Below is a small trained network, with its code and all its weights. Each question gives an input and a class and asks what happens when units are switched off, that is, made to give their printed mean instead of their output.

import numpy as np


def w(rows, s, z=0):
    codes = np.array(rows[::2]) - 128.0
    scale = np.full(codes.shape[1], s)
    scale[-1] = z or s
    return codes * scale


def f(y):
    return y / 2 * (1 + np.tanh(0.7978845608 * (y + 0.044715 * y**3)))


def log_softmax(a):
    a = a - a.max(-1, keepdims=True)
    return a - np.log(np.exp(a).sum(-1, keepdims=True))


def net(x, mask):
    res = np.array(x, float).reshape(1, 6) / 4 @ E
    y = f(res @ A[0][:, :-1].T + A[0][:, -1])
    res = res + np.where(mask, y, B[0][:, -1]) @ B[0][:, :-1]
    return log_softmax(res[-1] @ U[:, :-1].T + U[:, -1])


A, B = {}, {}
E = w([
[48,113,202],'x0',
[155,131,179],'x1',
[166,175,164],'x2',
[3,172,122],'x3',
[115,14,112],'x4',
[76,152,14],'x5',
],0.0049)
A[0] = w([
[80,128,117,49],'neuron 0',
[2,166,117,96],'neuron 1',
[155,105,71,247],'neuron 2',
[83,137,132,100],'neuron 3',
[154,133,100,240],'neuron 4',
[128,111,145,39],'neuron 5',
[122,131,118,2],'neuron 6',
[127,119,150,106],'neuron 7',
[124,138,124,205],'neuron 8',
[127,135,127,56],'neuron 9',
[134,113,135,70],'neuron 10',
[130,116,152,35],'neuron 11',
[146,116,116,169],'neuron 12',
[118,149,120,240],'neuron 13',
[128,113,143,54],'neuron 14',
[129,127,130,142],'neuron 15',
[131,153,185,162],'neuron 16',
[127,135,124,202],'neuron 17',
[127,133,132,167],'neuron 18',
[126,110,147,52],'neuron 19',
[148,179,112,227],'neuron 20',
[139,178,241,146],'neuron 21',
[115,143,128,189],'neuron 22',
[121,135,112,13],'neuron 23',
[127,111,147,43],'neuron 24',
[151,110,127,104],'neuron 25',
[116,151,62,80],'neuron 26',
[124,154,119,243],'neuron 27',
[165,202,119,204],'neuron 28',
[160,109,128,48],'neuron 29',
[128,127,168,86],'neuron 30',
],0.018,0.0037)
B[0] = w([
[106,162,102,146],'neuron 0',
[2,169,123,255],'neuron 1',
[78,55,168,219],'neuron 2',
[92,150,129,151],'neuron 3',
[92,75,163,193],'neuron 4',
[157,129,111,115],'neuron 5',
[162,168,109,105],'neuron 6',
[149,119,129,129],'neuron 7',
[119,125,146,157],'neuron 8',
[143,152,124,111],'neuron 9',
[142,122,107,118],'neuron 10',
[161,141,118,116],'neuron 11',
[110,96,126,152],'neuron 12',
[105,131,177,177],'neuron 13',
[154,128,112,116],'neuron 14',
[127,123,128,133],'neuron 15',
[163,120,164,177],'neuron 16',
[118,121,142,156],'neuron 17',
[125,122,136,141],'neuron 18',
[160,123,115,118],'neuron 19',
[129,99,190,196],'neuron 20',
[225,121,194,237],'neuron 21',
[113,135,154,153],'neuron 22',
[173,170,118,109],'neuron 23',
[160,127,114,116],'neuron 24',
[120,106,102,135],'neuron 25',
[206,165,172,169],'neuron 26',
[112,124,181,180],'neuron 27',
[126,79,192,215],'neuron 28',
[116,124,88,130],'neuron 29',
[163,129,140,136],'neuron 30',
],0.048,0.0061)
U = w([
[176,84,122,70],'0',
[79,135,3,3],'1',
[65,48,72,201],'2',
[17,200,61,130],'3',
[108,81,165,234],'4',
[144,213,19,21],'5',
[225,125,68,116],'6',
],0.0052,0.0036)

Each question gives the input, the list of numbers given to net, and the class t.
The units are the neurons (one row each of A and B). Each row of codes is followed by its name. A weight is (code - 128) times the scale printed after its matrix; where a second scale follows, it is the last column's (A, B and U).
mask holds one flag per neuron, in row order. A switched-off neuron (its flag False) gives its mean, the last column of its row in B, instead of its output. The means were averaged over made-up inputs and are rounded, as every weight is.
A unit's drop is (log p(t) with every unit on - log p(t) with that unit switched off) / (log p(t) with every unit on - log p(t) with every unit switched off).
The circuit of an input: a set's keep is (log p(t) with only the set's units on - log p(t) with every unit switched off) / (log p(t) with every unit on - log p(t) with every unit switched off). Starting from the 12 units with the biggest drops (on a tie, the unit counted first), units are removed one at a time, each time the one whose removal leaves the highest keep (on an exact tie, the one counted first), for as long as the keep stays at least 0.8.
units of the circuit, in order: the units of the circuit, biggest drop first
k most important neurons: the k neurons with the biggest drops, biggest first
drop of u: that unit's drop, to one decimal
input [0,-2,0,2,0,3], class 3: units of the circuit, in order => [neuron 21; neuron 1]
input [-2,6,7,1,-3,-6], class 0: most important neuron => [neuron 21]
input [-8,-1,-5,-6,-4,-6], class 2: 4 most important neurons => [neuron 21; neuron 26; neuron 29; neuron 25]
input [-8,-5,-5,-7,4,3], class 2: units of the circuit, in order => [neuron 21; neuron 2]
input [0,-8,-1,1,1,4], class 3: units of the circuit, in order => [neuron 1; neuron 21]
input [1,6,4,-2,5,7], class 2: units of the circuit, in order => [neuron 21; neuron 16]
input [4,-6,-7,-8,8,8], class 2: units of the circuit, in order => [neuron 21; neuron 20]
input [-5,6,-3,-1,8,8], class 2: 2 most important neurons => [neuron 21; neuron 28]
input [-7,0,-3,7,8,-6], class 2: 2 most important neurons => [neuron 21; neuron 1]
input [6,0,7,0,-5,-7], class 6: drop of neuron 21 => 0.2
input [3,6,-4,4,-7,6], class 3: drop of neuron 1 => 0.5
input [-3,-8,-5,-5,2,-3], class 2: drop of neuron 21 => 0.2
input [6,-5,1,2,-5,0], class 3: drop of neuron 1 => 0.8
input [-4,5,-8,6,-4,8], class 3: units of the circuit, in order => [neuron 1]
